Here is a tiny trained network, its code and every weight. The questions are about switching its units off for an input and a class, where a switched-off unit gives its printed mean instead of its output.

import numpy as np


def w(rows, s, z=0):
    codes = np.array(rows[::2]) - 128.0
    scale = np.full(codes.shape[1], s)
    scale[-1] = z or s
    return codes * scale


def norm(h):
    return h / np.sqrt((h * h).mean(-1, keepdims=True) + 1e-5)


def f(y):
    return y / 2 * (1 + np.tanh(0.7978845608 * (y + 0.044715 * y**3)))


def log_softmax(a):
    a = a - a.max(-1, keepdims=True)
    return a - np.log(np.exp(a).sum(-1, keepdims=True))


def net(x, mask):
    res = np.array(x, float).reshape(1, 3) / 4 @ E
    u = 0
    for l in range(3):
        y = f(norm(res) @ A[l][:, :-1].T + A[l][:, -1])
        res = res + np.where(mask[u : u + 8], y, B[l][:, -1]) @ B[l][:, :-1]
        u += 8
    return log_softmax(norm(res)[-1] @ U[:, :-1].T + U[:, -1])


A, B = {}, {}
E = w([
[160,155,138],'x0',
[89,254,43],'x1',
[4,177,210],'x2',
],0.0081)
A[0] = w([
[90,48,47,178],'L0N1',
[61,145,184,130],'L0N2',
[82,211,1,172],'L0N3',
[114,123,123,147],'L0N4',
[136,108,92,1],'L0N5',
[120,121,117,11],'L0N6',
[58,62,119,128],'L0N7',
[106,197,165,89],'L0N8',
],0.01,0.0061)
B[0] = w([
[212,181,145,174],'L0N1',
[90,194,237,190],'L0N2',
[122,146,23,253],'L0N3',
[207,195,153,139],'L0N4',
[1,168,190,106],'L0N5',
[21,163,170,102],'L0N6',
[172,103,134,152],'L0N7',
[102,64,139,151],'L0N8',
],0.0071,0.0064)
A[1] = w([
[38,170,195,2],'L1N1',
[90,157,250,160],'L1N2',
[50,48,149,69],'L1N3',
[96,192,123,83],'L1N4',
[87,67,192,173],'L1N5',
[123,107,125,50],'L1N6',
[62,192,112,109],'L1N7',
[115,143,128,22],'L1N8',
],0.015,0.0049)
B[1] = w([
[181,91,80,199],'L1N1',
[221,180,120,255],'L1N2',
[123,172,144,146],'L1N3',
[21,49,97,162],'L1N4',
[126,211,98,207],'L1N5',
[87,162,99,112],'L1N6',
[136,10,170,192],'L1N7',
[127,107,153,112],'L1N8',
],0.012,0.0081)
A[2] = w([
[194,3,130,83],'L2N1',
[248,111,90,118],'L2N2',
[137,97,52,101],'L2N3',
[44,102,122,168],'L2N4',
[67,213,81,137],'L2N5',
[34,149,149,254],'L2N6',
[113,155,192,114],'L2N7',
[104,168,89,105],'L2N8',
],0.016,0.0048)
B[2] = w([
[71,165,227,190],'L2N1',
[35,93,155,252],'L2N2',
[127,201,110,167],'L2N3',
[150,107,237,149],'L2N4',
[105,105,165,144],'L2N5',
[183,139,255,139],'L2N6',
[241,155,46,127],'L2N7',
[91,143,156,135],'L2N8',
],0.0086,0.015)
U = w([
[32,106,241,213],'0',
[154,107,102,10],'1',
[39,195,1,187],'2',
[154,71,91,15],'3',
[105,88,91,37],'4',
[206,230,159,205],'5',
[162,94,109,13],'6',
],0.022,0.011)

Each question gives the input, the list of numbers given to net, and the class t.
The units are the neurons (one row each of A and B). Each row of codes is followed by its name. A weight is (code - 128) times the scale printed after its matrix; where a second scale follows, it is the last column's (A, B and U).
mask holds one flag per neuron, layer by layer. A switched-off neuron (its flag False) gives its mean, the last column of its row in B, instead of its output. The means were averaged over made-up inputs and are rounded, as every weight is.
A unit's drop is (log p(t) with every unit on - log p(t) with that unit switched off) / (log p(t) with every unit on - log p(t) with every unit switched off).
The circuit of an input: a set's keep is (log p(t) with only the set's units on - log p(t) with every unit switched off) / (log p(t) with every unit on - log p(t) with every unit switched off). Starting from the 12 units with the biggest drops (on a tie, the unit counted first), units are removed one at a time, each time the one whose removal leaves the highest keep (on an exact tie, the one counted first), for as long as the keep stays at least 0.8.
units of the circuit, in order: the units of the circuit, biggest drop first
k most important neurons: the k neurons with the biggest drops, biggest first
drop of u: that unit's drop, to one decimal
input [1,1,-6], class 2: units of the circuit, in order : (L1N7; L1N2)
input [-4,0,2], class 5: units of the circuit, in order : (L1N2; L0N3)
input [7,3,0], class 2: units of the circuit, in order : (L0N3)
input [-7,0,-8], class 0: 2 most important neurons : (L1N5; L2N2)
input [3,0,2], class 5: 2 most important neurons : (L1N2; L0N3)
input [0,8,1], class 0: 3 most important neurons : (L1N2; L1N1; L2N4)
input [-8,5,1], class 0: 3 most important neurons : (L1N2; L2N4; L1N1)
input [8,2,0], class 2: 2 most important neurons : (L0N2; L0N3)
input [0,0,3], class 5: 2 most important neurons : (L1N2; L0N3)
input [5,-2,1], class 5: drop of L0N3 : 3.0
input [6,-7,-7], class 0: drop of L2N3 : 0.0
